Below is a small trained network, with its code and all its weights. Each question gives an input and a class and asks what happens when units are switched off, that is, made to give their printed mean instead of their output.

import numpy as np


def w(rows, s, z=0):
    codes = np.array(rows[::2]) - 128.0
    scale = np.full(codes.shape[1], s)
    scale[-1] = z or s
    return codes * scale


def norm(h):
    return h / np.sqrt((h * h).mean(-1, keepdims=True) + 1e-5)


def f(y):
    return np.maximum(y, 0)


def log_softmax(a):
    a = a - a.max(-1, keepdims=True)
    return a - np.log(np.exp(a).sum(-1, keepdims=True))


def net(x, mask):
    res = np.array(x, float).reshape(1, 7) / 4 @ E
    u = 0
    for l in range(3):
        y = f(norm(res) @ A[l][:, :-1].T + A[l][:, -1])
        res = res + np.where(mask[u : u + 9], y, B[l][:, -1]) @ B[l][:, :-1]
        u += 9
    return log_softmax(norm(res)[-1] @ U[:, :-1].T + U[:, -1])


A, B = {}, {}
E = w([
[128,125,127,132,126,127,127,131,130,128],'x0',
[142,124,74,110,44,187,193,72,76,205],'x1',
[131,129,127,125,129,130,127,130,127,127],'x2',
[92,145,40,167,181,86,144,84,101,112],'x3',
[214,86,113,170,112,145,104,36,188,59],'x4',
[131,177,165,225,55,80,101,120,107,129],'x5',
[160,145,95,52,90,4,130,128,171,126],'x6',
],0.011)
A[0] = w([
[81,185,154,77,123,113,120,178,71,182,20],'0.n1',
[99,112,136,223,175,232,122,144,80,152,84],'0.n2',
[146,194,107,117,93,188,110,95,221,187,98],'0.n3',
[173,90,124,181,107,141,148,79,206,133,41],'0.n4',
[146,179,138,59,143,30,140,144,146,52,191],'0.n5',
[124,217,147,254,10,87,128,147,99,117,30],'0.n6',
[171,190,74,130,40,160,228,95,135,228,2],'0.n7',
[176,157,90,91,85,62,178,123,179,185,15],'0.n8',
[117,69,67,22,219,218,212,137,175,142,57],'0.n9',
],0.0075,0.006)
B[0] = w([
[112,87,64,192,66,173,101,173,173,101,163],'0.n1',
[90,158,144,65,79,133,79,86,112,89,220],'0.n2',
[129,94,157,165,140,106,133,155,112,123,156],'0.n3',
[105,121,78,139,94,155,94,167,132,109,160],'0.n4',
[87,131,149,129,118,195,69,106,80,111,254],'0.n5',
[153,116,132,130,175,123,88,82,166,251,204],'0.n6',
[108,29,186,161,153,57,146,134,87,66,195],'0.n7',
[76,134,126,76,97,156,47,88,91,85,165],'0.n8',
[130,117,137,178,128,98,71,97,138,207,240],'0.n9',
],0.011,0.0071)
A[1] = w([
[171,111,200,86,79,155,160,174,178,175,3],'1.n1',
[162,125,111,114,100,137,191,104,92,156,31],'1.n2',
[87,176,102,111,139,119,191,203,105,156,64],'1.n3',
[80,167,51,151,189,93,177,72,97,136,86],'1.n4',
[95,107,146,166,129,194,155,124,123,100,113],'1.n5',
[142,86,99,53,198,160,150,127,148,146,101],'1.n6',
[138,155,132,145,151,179,126,124,132,148,54],'1.n7',
[103,180,149,101,130,97,181,196,111,199,81],'1.n8',
[251,130,103,140,123,145,163,77,174,74,5],'1.n9',
],0.013,0.0049)
B[1] = w([
[235,179,96,138,125,176,138,152,136,103,176],'1.n1',
[120,102,140,145,137,87,190,111,132,128,148],'1.n2',
[88,91,120,156,90,177,139,91,202,80,155],'1.n3',
[251,205,116,146,99,177,134,152,144,76,255],'1.n4',
[126,130,170,84,135,125,99,74,68,85,228],'1.n5',
[131,211,196,211,76,90,153,60,171,219,195],'1.n6',
[123,139,112,88,162,153,120,82,133,110,156],'1.n7',
[105,96,89,184,80,139,125,73,211,90,166],'1.n8',
[18,101,85,144,86,174,128,158,185,134,171],'1.n9',
],0.013,0.0051)
A[2] = w([
[99,92,105,129,89,148,102,85,161,71,175],'2.n1',
[141,78,167,113,103,156,118,162,127,114,212],'2.n2',
[131,135,105,50,68,32,128,123,177,108,136],'2.n3',
[228,147,109,131,125,149,164,192,109,80,28],'2.n4',
[156,173,141,131,139,140,117,173,165,74,196],'2.n5',
[119,130,178,145,230,72,110,183,183,75,4],'2.n6',
[153,130,176,106,135,99,89,83,46,122,208],'2.n7',
[141,108,110,110,84,127,247,79,81,143,16],'2.n8',
[189,120,107,160,177,136,112,128,154,208,17],'2.n9',
],0.014,0.0029)
B[2] = w([
[66,157,109,116,122,108,160,226,125,173,243],'2.n1',
[155,166,49,142,118,87,133,119,114,99,177],'2.n2',
[119,145,189,131,176,220,100,51,80,86,163],'2.n3',
[145,195,89,81,157,98,147,216,80,139,151],'2.n4',
[166,113,96,101,140,122,198,115,121,133,188],'2.n5',
[149,3,169,102,103,106,232,95,100,165,176],'2.n6',
[132,136,100,86,189,108,115,173,149,140,251],'2.n7',
[153,34,199,121,180,76,194,137,138,115,162],'2.n8',
[133,132,102,121,139,67,89,189,135,160,171],'2.n9',
],0.013,0.012)
U = w([
[29,95,104,173,55,204,153,136,205,70,113],'0',
[151,35,197,129,143,94,210,107,76,115,100],'1',
[127,145,115,99,144,120,126,176,116,152,255],'2',
[87,170,196,71,166,218,60,54,68,50,63],'3',
[166,161,191,187,120,106,87,46,194,222,89],'4',
[125,143,97,96,144,114,133,180,120,145,156],'5',
[247,188,111,124,89,169,176,143,138,69,92],'6',
],0.012,0.0061)

Each question gives the input, the list of numbers given to net, and the class t.
The units are the neurons (one row each of A and B). Each row of codes is followed by its name. A weight is (code - 128) times the scale printed after its matrix; where a second scale follows, it is the last column's (A, B and U).
mask holds one flag per neuron, layer by layer. A switched-off neuron (its flag False) gives its mean, the last column of its row in B, instead of its output. The means were averaged over made-up inputs and are rounded, as every weight is.
A unit's drop is (log p(t) with every unit on - log p(t) with that unit switched off) / (log p(t) with every unit on - log p(t) with every unit switched off).
The circuit of an input: a set's keep is (log p(t) with only the set's units on - log p(t) with every unit switched off) / (log p(t) with every unit on - log p(t) with every unit switched off). Starting from the 12 units with the biggest drops (on a tie, the unit counted first), units are removed one at a time, each time the one whose removal leaves the highest keep (on an exact tie, the one counted first), for as long as the keep stays at least 0.8.
circuit, biggest first: the units of the circuit, biggest drop first
top k neurons: the k neurons with the biggest drops, biggest first
k most important neurons of layer l: the k neurons of layer l with the biggest drops, biggest first
input [0,3,0,-2,-5,2,0], class 0: circuit, biggest first -> [0.n5; 1.n8]
input [-6,-8,-8,-3,-1,5,4], class 1: circuit, biggest first -> [2.n6]
input [7,-5,-1,3,6,8,-8], class 3: top 2 neurons -> [0.n2; 0.n9]
input [-6,5,-3,-1,6,-3,7], class 3: top 2 neurons -> [2.n3; 0.n8]
input [-2,-6,-6,-7,4,2,8], class 3: top 2 neurons -> [2.n3; 1.n4]
input [5,-8,-2,-1,8,7,-8], class 0: 2 most important neurons of layer 2 -> [2.n1; 2.n8]
input [1,-7,2,-2,-5,8,-4], class 4: top 3 neurons -> [0.n6; 0.n7; 2.n1]
input [-8,1,-4,3,-8,5,-8], class 0: circuit, biggest first -> [1.n8; 1.n3]
input [-4,-7,1,8,3,-3,-7], class 6: circuit, biggest first -> [1.n4; 0.n5]
input [3,3,4,-2,-6,-6,2], class 0: top 2 neurons -> [1.n8; 0.n6]
input [-2,-5,3,3,-3,-1,-8], class 3: 2 most important neurons of layer 0 -> [0.n2; 0.n7]
input [8,7,-6,7,-8,-2,7], class 0: circuit, biggest first -> [1.n3; 1.n8]
input [-2,7,4,-7,-6,8,8], class 3: top 2 neurons -> [2.n3; 0.n8]
input [-7,8,-2,6,0,-1,6], class 1: circuit, biggest first -> [2.n8]
input [4,-7,0,2,-5,6,-8], class 3: top 3 neurons -> [0.n2; 2.n1; 0.n7]
input [0,2,-3,-4,3,-5,0], class 4: 2 most important neurons of layer 1 -> [1.n4; 1.n6]
input [-1,-8,5,-1,-6,-7,0], class 1: top 2 neurons -> [2.n6; 0.n6]
input [-3,-4,5,6,-1,-4,3], class 6: 2 most important neurons of layer 2 -> [2.n1; 2.n5]
input [7,-5,-3,2,-6,7,8], class 3: top 2 neurons -> [2.n3; 0.n9]
input [-8,-2,-3,0,3,1,-5], class 5: circuit, biggest first -> [2.n1]
input [7,7,6,1,-5,-7,-4], class 1: circuit, biggest first -> [2.n8; 1.n2]
input [-2,-2,6,2,-2,-7,0], class 4: top 2 neurons -> [1.n6; 2.n1]
input [7,-4,2,-1,-2,3,-8], class 3: top 2 neurons -> [1.n5; 2.n9]
input [4,-4,-1,2,-3,-8,6], class 4: top 3 neurons -> [1.n6; 0.n2; 2.n1]
